Here is a tiny trained network, its code and every weight. The questions are about switching its units off for an input and a class, where a switched-off unit gives its printed mean instead of its output.

import numpy as np


def w(rows, s, z=0):
    codes = np.array(rows[::2]) - 128.0
    scale = np.full(codes.shape[1], s)
    scale[-1] = z or s
    return codes * scale


def norm(h):
    return h / np.sqrt((h * h).mean(-1, keepdims=True) + 1e-5)


def f(y):
    return y / 2 * (1 + np.tanh(0.7978845608 * (y + 0.044715 * y**3)))


def log_softmax(a):
    a = a - a.max(-1, keepdims=True)
    return a - np.log(np.exp(a).sum(-1, keepdims=True))


def net(x, mask):
    res = np.array(x, float).reshape(1, 2) / 4 @ E
    u = 0
    for l in range(4):
        y = f(norm(res) @ A[l][:, :-1].T + A[l][:, -1])
        res = res + np.where(mask[u : u + 5], y, B[l][:, -1]) @ B[l][:, :-1]
        u += 5
    return log_softmax(norm(res)[-1] @ U[:, :-1].T + U[:, -1])


A, B = {}, {}
E = w([
[152,49,49,148,242,34,124,80,145,130,234,104],'x0',
[6,155,48,20,105,131,164,147,120,127,145,3],'x1',
],0.004)
A[0] = w([
[148,30,40,155,253,66,145,62,183,123,183,97,253],'0.n1',
[142,138,115,141,118,149,136,79,126,64,107,118,11],'0.n2',
[231,86,216,224,175,135,58,114,138,129,85,185,158],'0.n3',
[113,224,182,117,55,232,108,199,118,132,42,182,145],'0.n4',
[99,112,155,130,109,102,105,101,148,160,120,125,117],'0.n5',
],0.0021,0.0016)
B[0] = w([
[117,223,200,157,61,157,171,100,118,110,122,97,253],'0.n1',
[121,105,132,104,168,124,137,97,166,136,92,136,108],'0.n2',
[39,139,67,68,61,90,74,180,112,137,132,147,204],'0.n3',
[155,171,131,194,114,90,192,5,146,105,187,65,223],'0.n4',
[131,122,115,156,128,133,127,153,110,104,120,114,126],'0.n5',
],0.0034,0.0039)
A[1] = w([
[158,55,82,152,230,76,138,99,151,123,200,103,6],'1.n1',
[79,175,98,88,95,141,173,112,111,111,163,63,212],'1.n2',
[151,66,92,144,240,68,152,96,136,136,203,112,6],'1.n3',
[135,126,176,110,114,253,150,154,138,127,45,135,37],'1.n4',
[242,50,163,169,186,134,124,152,148,166,86,190,66],'1.n5',
],0.004,0.0016)
B[1] = w([
[137,230,207,154,78,148,173,60,99,120,108,67,178],'1.n1',
[173,84,141,161,140,104,83,123,132,130,106,193,253],'1.n2',
[164,227,178,167,30,163,169,105,98,134,131,69,181],'1.n3',
[170,174,140,178,146,113,150,3,102,115,223,59,160],'1.n4',
[27,89,53,31,122,190,44,137,131,49,103,171,160],'1.n5',
],0.0046,0.0054)
A[2] = w([
[197,96,169,209,112,61,117,103,124,136,99,198,149],'2.n1',
[48,102,20,36,137,105,146,138,128,153,115,15,80],'2.n2',
[63,129,54,62,122,113,174,160,127,134,129,35,79],'2.n3',
[90,89,88,147,156,51,97,255,169,219,146,172,100],'2.n4',
[150,133,152,139,177,173,186,164,164,180,139,87,6],'2.n5',
],0.0036,0.0022)
B[2] = w([
[98,72,79,54,180,101,139,173,134,152,165,84,254],'2.n1',
[123,66,100,125,125,146,29,139,93,65,101,254,213],'2.n2',
[166,124,159,162,144,143,62,127,152,81,148,247,183],'2.n3',
[174,139,167,139,111,127,177,64,120,134,150,79,147],'2.n4',
[132,153,192,201,96,244,63,76,117,90,110,221,87],'2.n5',
],0.0043,0.003)
A[3] = w([
[143,100,107,79,145,75,166,169,150,206,148,76,123],'3.n1',
[144,247,193,175,94,172,172,109,129,137,93,95,119],'3.n2',
[137,203,193,144,104,185,190,118,144,141,54,91,98],'3.n3',
[111,129,108,119,128,141,148,126,132,107,83,76,92],'3.n4',
[133,92,125,139,162,151,70,161,144,110,141,253,2],'3.n5',
],0.0046,0.0017)
B[3] = w([
[101,63,96,85,98,67,181,181,125,144,86,115,153],'3.n1',
[116,160,112,131,143,36,144,104,98,100,190,47,254],'3.n2',
[176,206,123,202,182,70,117,42,89,104,225,61,206],'3.n3',
[160,113,149,157,121,111,88,121,102,106,166,157,125],'3.n4',
[26,118,51,72,122,155,81,82,45,1,93,199,189],'3.n5',
],0.0036,0.0065)
U = w([
[144,227,152,175,105,103,144,70,99,109,175,34,194],'0',
[93,97,96,100,107,161,50,123,102,75,107,254,173],'1',
[119,50,100,80,122,76,188,191,157,194,110,94,180],'2',
[146,144,137,189,218,247,139,181,192,189,109,130,2],'3',
[150,137,155,153,177,194,134,148,175,190,107,141,3],'4',
[153,134,146,167,177,248,142,169,213,167,114,122,15],'5',
[132,141,139,144,194,240,156,152,170,186,120,135,34],'6',
],0.0099,0.0035)

Each question gives the input, the list of numbers given to net, and the class t.
The units are the neurons (one row each of A and B). Each row of codes is followed by its name. A weight is (code - 128) times the scale printed after its matrix; where a second scale follows, it is the last column's (A, B and U).
mask holds one flag per neuron, layer by layer. A switched-off neuron (its flag False) gives its mean, the last column of its row in B, instead of its output. The means were averaged over made-up inputs and are rounded, as every weight is.
A unit's drop is (log p(t) with every unit on - log p(t) with that unit switched off) / (log p(t) with every unit on - log p(t) with every unit switched off).
The circuit of an input: a set's keep is (log p(t) with only the set's units on - log p(t) with every unit switched off) / (log p(t) with every unit on - log p(t) with every unit switched off). Starting from the 12 units with the biggest drops (on a tie, the unit counted first), units are removed one at a time, each time the one whose removal leaves the highest keep (on an exact tie, the one counted first), for as long as the keep stays at least 0.8.
circuit, biggest first: the units of the circuit, biggest drop first
most important unit: the unit with the biggest drop
k most important neurons: the k neurons with the biggest drops, biggest first
top k neurons in layer l: the k neurons of layer l with the biggest drops, biggest first
drop of u: that unit's drop, to one decimal
input [2,-3], class 2: most important unit -> 0.n3
input [3,-3], class 2: top 2 neurons in layer 0 -> 0.n3, 0.n1
input [0,-1], class 2: 3 most important neurons -> 0.n3, 1.n5, 2.n4
input [6,-7], class 1: 3 most important neurons -> 1.n5, 0.n4, 1.n4
input [3,-4], class 1: 2 most important neurons -> 0.n4, 1.n5
input [7,8], class 1: 3 most important neurons -> 2.n2, 0.n4, 1.n4
input [0,-3], class 2: 3 most important neurons -> 0.n3, 2.n2, 2.n4
input [-3,0], class 2: 2 most important neurons -> 0.n4, 0.n1
input [-3,2], class 2: 3 most important neurons -> 1.n2, 0.n1, 1.n1
input [-4,-5], class 1: 2 most important neurons -> 0.n1, 1.n1
input [-5,6], class 1: 4 most important neurons -> 0.n1, 1.n3, 1.n1, 2.n2
input [-2,-3], class 2: 2 most important neurons -> 0.n3, 2.n2
input [5,-8], class 1: drop of 1.n5 -> 0.8
input [3,-5], class 1: circuit, biggest first -> 1.n5
input [2,-1], class 2: drop of 0.n1 -> 1.2
input [1,-2], class 2: drop of 0.n3 -> 1.0
